Rows, each with its class
[-26 -14  43   6  23  14  16 -12  -2 -87  -8  -9   8  -8  20 -53  -5   8
  26  -4 -33 -21  43  18  42  60   6 -28   6  19 -14 -26  22  -7 -51  11
  -3 -20   4  23 -31  43  24  30 -19 -23   4 -23  13  15   1  24 -23 -54
 -32  -7  12  -4 -10 -23 -11  -6 -29 -11  26  41 -35  13 -66  32  11  -6
   9  23  -7] => T
[  -7   23   11  -10    8    1   50  -83  -45  -11  -22    7  -46   21
  -15  -59   14    8  -11   21   17  -24   79    0   47   83   -3  -29
  -22  -29  -18   28   -1  -28 -106   22   -9  -21  -24   -3  -35   25
   62   73   24  -21    1  -49    4    9  -79   22  -30  -37  -10  -22
   27   -4  -36   30    3  -39   -8  -34    8   35  -32  -41  -83   32
   -3   27   31  -21    2] => T
[  29 -105   12  -16  -13   -1   -8   47   50   14   -3   20  -26    7
   23  -15  -10  -48   12  -15   -7  -10    2    4    1  -12    6   -9
   46   71    2   45   -5  -35    1  -21    8   23   -5   16  -15   41
   22  -29   10   41  -48  -24   10  -53   80  -29  -35  -59  -64   19
    1    5  -16  -22  -12  -59    1   53  -23   32   22   20   32  -25
  -26  -22   49    0   48] => T
[ 21  44 -21 -26 -22   0  38 -66 -12  63 -11 -11 -44  24 -29 -20  26   4
 -35 -12  28 -36  23  -8   8  53  -3  -9 -33 -43   5  56 -20 -14 -48  13
 -10  -4 -19 -31  -8  -4  44  45  14  14   8 -15 -14 -12 -39  13 -15  -5
 -19  -3   3 -21 -23  34   6 -63  23 -13 -11  10   3   8 -31  17 -22   1
  36 -49   8] => P
[ 14  32  -4 -23 -17  -2  24 -55  30  79   3  -2 -60  21 -33 -11  10  -9
 -22  -4 -16 -11  39  -9  -3  54  -8  -4 -21 -22  -5  41  -4 -14 -37   2
   3  -6 -22   9   0 -17  54  27   7  10  -8 -25  -7 -14 -48  15 -12 -12
 -21  -1  10 -16 -14  25  -7 -48  13 -10 -13  10   4  -9 -28   6 -12 -17
  13 -23  14] => P
[ -5  -8  35  14  18   8 -18 -15  -4  16   1   7  56  11 -16   7   4   8
  11 -39 -62  -3  39   6 -23  18 -24   2  -6  41   1 -21  30 -15 -12   2
   6   6 -26  91  -5  11  24  11  28  -2  -1 -19  23  -6 -17  16 -19 -35
  -4 -25 -10 -23 -17  -6  -2 -33 -24  20  48  33  -6  36 -20  15   9 -17
  13  13  45] => T
[  1  28  -9 -21   6   8   7 -32  34  56  10 -11 -46 -19 -15 -23  -5 -17
 -43 -33  -5 -21  11 -11 -11  43   3   7  -8   1  -3  35  -7  10   4   6
   4  -5  -2 -31   5 -17  48  -1 -16   5  11 -13  -1  10  15  32 -26 -10
 -49  26 -10 -15   8  13  -9 -68  28   9   7   0   4  -4 -33  10 -11 -12
  45 -24  21] => P
[-35  -9 -32   2   7   0  -2 -42   6  28 -11  -2  34 -20 -11   9   3  -6
 -53  11 -56   5  23  -3 -24  29  -1  22 -31 -28 -16 -41  19  16 -17  18
 -16 -16 -32  55  -2 -45  14   5 -15 -13  -3  14   1  19 -86  39  20   8
   6  -3 -11 -11   9  28  -2  17  -5 -23  19 -16  -7  34 -26  13  27 -33
 -47  24 -16] => T
[-21   6  39  -4  28  -8 -11 -31  13 -19  -3 -12 -31  -1  12 -47  -3 -19
 -35 -23  -7 -15  19   2  19  49   1 -11  10  23  -5 -16  12  18 -24  25
   7 -39  11  10 -27   4  62  19 -46 -20  14 -35   8   5   0  48 -47 -37
 -62  13  15 -11  -8   3   1 -38   8 -32  12  -4   8  16 -68  16   4 -25
  55  21  12] => P
[  45   20  -33  -28  -17   62   31   -4   73  109    2    6  -47  -33
  -61  -12  -30   -1  -33   -7 -110   -2   17   -2  -37   51   -1   38
  -17  -35   -2   51    4  -42   28  -25  -18   42  -25  -87   37    0
  -48  -78   16   20  -17   27  -19  -23   -1   -3   55    1  -29   13
  -13   -5   39  -16  -46  -43   27   63   -2   41  -13   -8   39   22
  -27  -30  -17  -56   17] => T
[  8  12   4  10  16 -10 -18 -37 -25   4   8   0   9  30  14  -2  13  -1
   8 -30  57  -2   8 -24  -9  20 -35 -16 -32  -4   5   6 -20  62   6  14
  11 -34  18 -10   1  -7  50  64 -13 -26  71 -14   1  39   3  40 -32  10
  13  17  -1 -29 -15  26  26 -34   7 -34   7 -36   3   2 -54  18  13  25
  59 -26  -2] => T
[-10   8   7   2  12   5 -17   6  34   8   4 -10   0 -16  -4 -22 -11  -7
 -21 -20 -19 -17   8  -2 -11  29  -2   1  21  21  -9  -7   6   7  10  -1
   6 -13   1  -3   1  18  19 -16 -29  -5 -27  -9   0  12  25  26 -11 -14
 -26  12  -4  -5   8  -5  -6 -18   5   1  15  -1   2  13 -17  14  -1 -16
  14   4   4] => P
[-17   4  20   3  29 -27 -32   1  29   9   5 -11  10 -15  17  -7  -9  -9
 -51 -21  -9  -1 -18   1 -18   8  -4  -2  12  23  -7 -32   4  48  24  14
  10 -27   6  24  -2 -44  44  -4 -38  -4  10 -19   0   8   6  50 -22  -5
 -30  13   1  -2   7   0   8  10  14 -28  21 -34 -17  44 -29   1  14 -28
  10  28   2] => P
[-16  20  38 -18  27 -17 -11 -32  36  19  15   1 -49  11  11 -47  -7 -23
 -72 -28 -20 -37  26  -2  14  55   6 -11   8  32 -14  -1   3  17 -19  13
  10 -36   4  28 -23   2  93  14 -34   3   3 -41  16  -8 -17  47 -41 -50
 -85  23   3 -14 -10  11  -2 -60  19 -25  10   2   2  22 -60  15   0 -37
  56  17  30] => T
